Below is a small trained network, with its code and all its weights. Each question gives an input and a class and asks what happens when units are switched off, that is, made to give their printed mean instead of their output.

import numpy as np


def w(rows, s, z=0):
    codes = np.array(rows[::2]) - 128.0
    scale = np.full(codes.shape[1], s)
    scale[-1] = z or s
    return codes * scale


def f(y):
    return y / 2 * (1 + np.tanh(0.7978845608 * (y + 0.044715 * y**3)))


def log_softmax(a):
    a = a - a.max(-1, keepdims=True)
    return a - np.log(np.exp(a).sum(-1, keepdims=True))


def net(x, mask):
    res = np.array(x, float).reshape(1, 3) / 4 @ E
    y = f(res @ A[0][:, :-1].T + A[0][:, -1])
    res = res + np.where(mask, y, B[0][:, -1]) @ B[0][:, :-1]
    return log_softmax(res[-1] @ U[:, :-1].T + U[:, -1])


A, B = {}, {}
E = w([
[50,144,56,201,185,90,50,119,151,224],'x0',
[126,209,200,228,254,51,39,50,216,32],'x1',
[60,233,210,138,151,158,56,177,77,117],'x2',
],0.0099)
A[0] = w([
[72,178,162,200,207,96,6,114,154,83,160],'n1',
[106,171,70,181,199,77,93,86,173,161,137],'n2',
[197,113,153,40,58,185,187,132,114,72,115],'n3',
[150,38,97,57,35,174,223,172,88,143,190],'n4',
[175,121,166,107,154,102,146,88,191,81,114],'n5',
[106,37,32,173,126,107,118,135,148,200,131],'n6',
[156,58,89,46,12,162,227,148,105,155,138],'n7',
[165,36,78,129,127,94,179,52,192,174,154],'n8',
[84,158,100,90,104,175,92,157,107,187,254],'n9',
[220,119,132,136,175,110,137,93,167,38,72],'n10',
[116,135,91,172,171,108,107,87,156,121,61],'n11',
[166,103,132,123,163,78,98,46,214,129,176],'n12',
[125,153,183,124,115,161,135,144,121,80,71],'n13',
[142,158,125,166,171,69,113,81,170,113,166],'n14',
],0.012,0.0035)
B[0] = w([
[72,125,240,101,87,82,109,95,141,124,254],'n1',
[146,76,89,152,120,90,94,93,185,82,205],'n2',
[128,43,76,200,119,100,166,150,173,80,216],'n3',
[101,174,164,8,45,159,65,57,96,132,249],'n4',
[140,115,107,198,204,101,117,168,156,93,170],'n5',
[108,199,122,137,134,232,135,176,25,186,176],'n6',
[79,98,154,22,46,102,43,16,151,75,246],'n7',
[209,52,113,80,107,128,163,77,140,4,180],'n8',
[77,135,202,168,216,137,144,155,156,156,176],'n9',
[114,152,140,198,207,125,135,163,144,102,180],'n10',
[81,112,128,117,94,86,112,145,192,154,171],'n11',
[99,120,128,180,161,87,160,164,161,147,188],'n12',
[117,144,148,106,113,176,149,148,83,189,157],'n13',
[117,112,169,96,129,146,174,132,122,159,193],'n14',
],0.011,0.028)
U = w([
[194,115,48,203,178,160,175,187,119,125,137],'0',
[148,131,143,47,55,146,122,59,100,115,141],'1',
[84,225,153,130,137,174,105,184,69,228,150],'2',
[247,231,11,147,171,13,22,89,89,185,6],'3',
[124,96,67,125,67,88,98,89,168,116,59],'4',
[120,115,140,169,159,81,119,118,167,100,149],'5',
],0.015,0.014)

Each question gives the input, the list of numbers given to net, and the class t.
The units are the neurons (one row each of A and B). Each row of codes is followed by its name. A weight is (code - 128) times the scale printed after its matrix; where a second scale follows, it is the last column's (A, B and U).
mask holds one flag per neuron, in row order. A switched-off neuron (its flag False) gives its mean, the last column of its row in B, instead of its output. The means were averaged over made-up inputs and are rounded, as every weight is.
A unit's drop is (log p(t) with every unit on - log p(t) with that unit switched off) / (log p(t) with every unit on - log p(t) with every unit switched off).
The circuit of an input: a set's keep is (log p(t) with only the set's units on - log p(t) with every unit switched off) / (log p(t) with every unit on - log p(t) with every unit switched off). Starting from the 12 units with the biggest drops (on a tie, the unit counted first), units are removed one at a time, each time the one whose removal leaves the highest keep (on an exact tie, the one counted first), for as long as the keep stays at least 0.8.
units of the circuit, in order: the units of the circuit, biggest drop first
k most important neurons: the k neurons with the biggest drops, biggest first
drop of u: that unit's drop, to one decimal
input [-8,5,8], class 2: units of the circuit, in order => (n13 n7)
input [-7,3,-8], class 5: units of the circuit, in order => (n10)
input [7,0,0], class 2: units of the circuit, in order => (n6 n7)
input [-6,6,-6], class 0: units of the circuit, in order => (n7 n1 n4)
input [8,4,-3], class 5: 2 most important neurons => (n7 n4)
input [7,5,0], class 5: 2 most important neurons => (n7 n4)
input [-6,1,-8], class 4: 2 most important neurons => (n3 n5)
input [-8,2,2], class 0: 2 most important neurons => (n1 n7)
input [-7,4,-2], class 0: 2 most important neurons => (n7 n1)
input [-6,2,0], class 0: 3 most important neurons => (n1 n7 n4)
input [2,4,5], class 5: drop of n7 => 0.9
input [4,1,-8], class 0: drop of n1 => 0.2
input [-8,7,-4], class 0: drop of n1 => 0.1
input [7,-2,7], class 2: units of the circuit, in order => (n7)
